Here is a tiny trained network, its code and every weight. The questions are about switching its units off for an input and a class, where a switched-off unit gives its printed mean instead of its output.

import numpy as np


def w(rows, s, z=0):
    codes = np.array(rows[::2]) - 128.0
    scale = np.full(codes.shape[1], s)
    scale[-1] = z or s
    return codes * scale


def norm(h):
    return h / np.sqrt((h * h).mean(-1, keepdims=True) + 1e-5)


def f(y):
    return y / 2 * (1 + np.tanh(0.7978845608 * (y + 0.044715 * y**3)))


def log_softmax(a):
    a = a - a.max(-1, keepdims=True)
    return a - np.log(np.exp(a).sum(-1, keepdims=True))


def net(x, mask):
    res = np.array(x, float).reshape(1, 5) / 4 @ E
    u = 0
    for l in range(3):
        y = f(norm(res) @ A[l][:, :-1].T + A[l][:, -1])
        res = res + np.where(mask[u : u + 8], y, B[l][:, -1]) @ B[l][:, :-1]
        u += 8
    return log_softmax(norm(res)[-1] @ U[:, :-1].T + U[:, -1])


A, B = {}, {}
E = w([
[184,77,143,112,106,94,174,117,145,157,168,104],'x0',
[96,168,121,65,127,125,195,169,76,183,177,229],'x1',
[133,125,128,120,123,133,117,124,114,124,137,126],'x2',
[115,216,106,40,120,171,133,133,195,173,160,2],'x3',
[150,129,143,74,200,90,174,101,51,124,49,82],'x4',
],0.0064)
A[0] = w([
[74,92,58,125,58,134,82,146,185,134,158,160,52],'L0N1',
[254,87,187,135,82,85,199,130,143,198,167,114,38],'L0N2',
[117,168,97,99,91,130,187,175,75,152,139,190,49],'L0N3',
[149,130,167,92,220,59,100,133,70,174,78,86,99],'L0N4',
[168,103,199,124,98,66,174,79,136,190,169,107,46],'L0N5',
[12,197,132,138,130,139,101,112,119,107,53,143,59],'L0N6',
[59,205,140,134,167,198,53,157,91,102,72,172,2],'L0N7',
[83,85,151,142,67,98,126,143,101,73,127,183,90],'L0N8',
],0.0054,0.0033)
B[0] = w([
[193,125,153,121,207,172,207,203,123,74,120,117,190],'L0N1',
[80,3,13,121,102,156,111,117,98,122,137,89,228],'L0N2',
[92,90,182,107,210,67,18,66,180,74,156,105,229],'L0N3',
[203,174,124,156,138,171,134,200,138,47,173,158,252],'L0N4',
[84,131,49,123,71,137,161,127,129,72,139,148,177],'L0N5',
[128,50,75,112,87,172,177,123,120,130,132,107,196],'L0N6',
[95,9,15,114,104,152,155,84,99,125,166,108,207],'L0N7',
[173,153,139,188,94,142,158,136,98,185,107,118,218],'L0N8',
],0.0069,0.0029)
A[1] = w([
[66,153,131,54,138,57,157,151,80,211,184,203,2],'L1N1',
[148,135,143,58,150,74,190,49,111,97,30,126,98],'L1N2',
[91,131,180,168,24,167,138,140,220,117,172,176,59],'L1N3',
[142,81,135,192,66,170,144,88,132,18,88,19,97],'L1N4',
[157,95,135,154,137,167,41,87,194,119,169,150,52],'L1N5',
[3,181,74,189,185,174,82,157,96,107,50,151,96],'L1N6',
[55,148,132,113,149,52,56,63,131,67,207,129,59],'L1N7',
[166,129,98,192,118,167,115,243,155,113,217,146,10],'L1N8',
],0.0051,0.0032)
B[1] = w([
[3,74,146,113,190,118,76,97,185,69,135,163,170],'L1N1',
[170,127,49,174,191,195,120,231,148,150,173,153,149],'L1N2',
[182,167,84,115,206,142,128,196,46,84,150,127,157],'L1N3',
[63,113,161,63,172,85,106,141,129,138,170,194,255],'L1N4',
[160,138,144,139,223,104,131,143,165,115,128,126,143],'L1N5',
[159,74,77,85,60,67,155,130,166,117,147,85,166],'L1N6',
[154,146,215,119,199,195,151,118,115,122,139,123,134],'L1N7',
[208,175,135,87,204,130,126,147,84,134,123,90,162],'L1N8',
],0.0064,0.0046)
A[2] = w([
[71,115,212,96,171,65,63,108,165,103,115,201,127],'L2N1',
[161,87,116,154,106,111,101,153,47,116,168,181,138],'L2N2',
[113,199,168,97,109,84,107,143,156,174,169,32,119],'L2N3',
[72,230,167,32,45,230,161,89,178,196,134,112,113],'L2N4',
[160,107,213,145,155,14,12,85,202,87,24,56,2],'L2N5',
[182,179,128,90,161,96,175,173,46,15,67,107,55],'L2N6',
[173,135,208,210,51,33,137,70,81,165,66,205,88],'L2N7',
[199,132,155,3,207,143,197,171,81,84,103,167,92],'L2N8',
],0.0053,0.0042)
B[2] = w([
[94,185,235,95,69,122,152,97,186,145,145,41,222],'L2N1',
[129,212,107,67,124,138,135,134,168,127,80,25,254],'L2N2',
[109,133,140,205,101,149,176,134,40,132,6,253,195],'L2N3',
[195,99,171,214,62,75,136,65,73,151,49,126,218],'L2N4',
[37,130,195,47,192,88,146,73,132,149,240,244,167],'L2N5',
[157,127,126,167,123,186,132,217,177,176,203,162,190],'L2N6',
[129,222,127,117,52,204,169,62,98,238,20,77,193],'L2N7',
[174,157,162,211,121,121,41,143,185,137,178,135,245],'L2N8',
],0.0063,0.0041)
U = w([
[223,179,127,159,171,151,107,237,143,113,173,134,166],'0',
[64,142,204,87,152,99,113,88,163,124,164,136,4],'1',
[166,172,137,160,58,140,152,99,97,171,27,121,85],'2',
[119,58,2,100,86,119,134,125,119,109,146,104,251],'3',
],0.015,0.00043)

Each question gives the input, the list of numbers given to net, and the class t.
The units are the neurons (one row each of A and B). Each row of codes is followed by its name. A weight is (code - 128) times the scale printed after its matrix; where a second scale follows, it is the last column's (A, B and U).
mask holds one flag per neuron, layer by layer. A switched-off neuron (its flag False) gives its mean, the last column of its row in B, instead of its output. The means were averaged over made-up inputs and are rounded, as every weight is.
A unit's drop is (log p(t) with every unit on - log p(t) with that unit switched off) / (log p(t) with every unit on - log p(t) with every unit switched off).
The circuit of an input: a set's keep is (log p(t) with only the set's units on - log p(t) with every unit switched off) / (log p(t) with every unit on - log p(t) with every unit switched off). Starting from the 12 units with the biggest drops (on a tie, the unit counted first), units are removed one at a time, each time the one whose removal leaves the highest keep (on an exact tie, the one counted first), for as long as the keep stays at least 0.8.
circuit, biggest first: the units of the circuit, biggest drop first
most important unit: the unit with the biggest drop
k most important neurons: the k neurons with the biggest drops, biggest first
k most important neurons of layer l: the k neurons of layer l with the biggest drops, biggest first
drop when u is switched off: that unit's drop, to one decimal
input [4,-5,5,5,-1], class 1: circuit, biggest first -> (L1N4)
input [6,-6,6,-1,-3], class 1: 3 most important neurons -> (L1N4; L0N7; L0N6)
input [-5,4,6,-3,2], class 3: 2 most important neurons -> (L0N7; L0N6)
input [5,-5,7,-6,0], class 2: 3 most important neurons -> (L0N3; L2N7; L0N8)
input [7,1,-7,6,6], class 3: 4 most important neurons of layer 1 -> (L1N8; L1N3; L1N7; L1N5)
input [7,-2,1,6,-5], class 3: 2 most important neurons of layer 0 -> (L0N2; L0N4)
input [1,7,-5,8,0], class 2: 2 most important neurons -> (L2N4; L2N3)
input [-8,5,-2,8,4], class 2: 2 most important neurons -> (L2N4; L0N2)
input [0,6,-1,-6,-1], class 1: 3 most important neurons -> (L0N3; L1N1; L0N4)
input [-8,-7,4,0,-2], class 3: 3 most important neurons -> (L0N7; L0N6; L0N3)
input [8,6,5,6,-5], class 3: 2 most important neurons of layer 0 -> (L0N2; L0N4)
input [-4,-8,-1,1,-6], class 1: 3 most important neurons -> (L0N4; L1N4; L2N5)
input [-7,5,-4,-6,-6], class 3: 4 most important neurons -> (L0N7; L0N4; L1N6; L2N8)
input [-2,6,-7,0,-4], class 1: 4 most important neurons -> (L0N3; L0N4; L1N1; L2N1)
input [-1,3,3,-6,1], class 2: most important neuron -> (L0N8)
input [-4,2,-7,4,4], class 0: 3 most important neurons of layer 0 -> (L0N4; L0N2; L0N5)
input [7,-6,1,8,5], class 2: 3 most important neurons -> (L2N3; L0N3; L0N7)
input [4,7,-8,1,8], class 0: 2 most important neurons -> (L0N4; L1N2)
input [8,6,3,2,6], class 3: 2 most important neurons of layer 0 -> (L0N2; L0N5)
input [-3,-6,2,-6,7], class 0: most important unit -> L1N2
input [-4,-1,6,-3,5], class 0: drop when L0N4 is switched off -> 0.4
input [4,0,2,-6,1], class 2: drop when L2N7 is switched off -> 0.1
input [2,-2,-2,4,1], class 2: drop when L0N3 is switched off -> 0.2
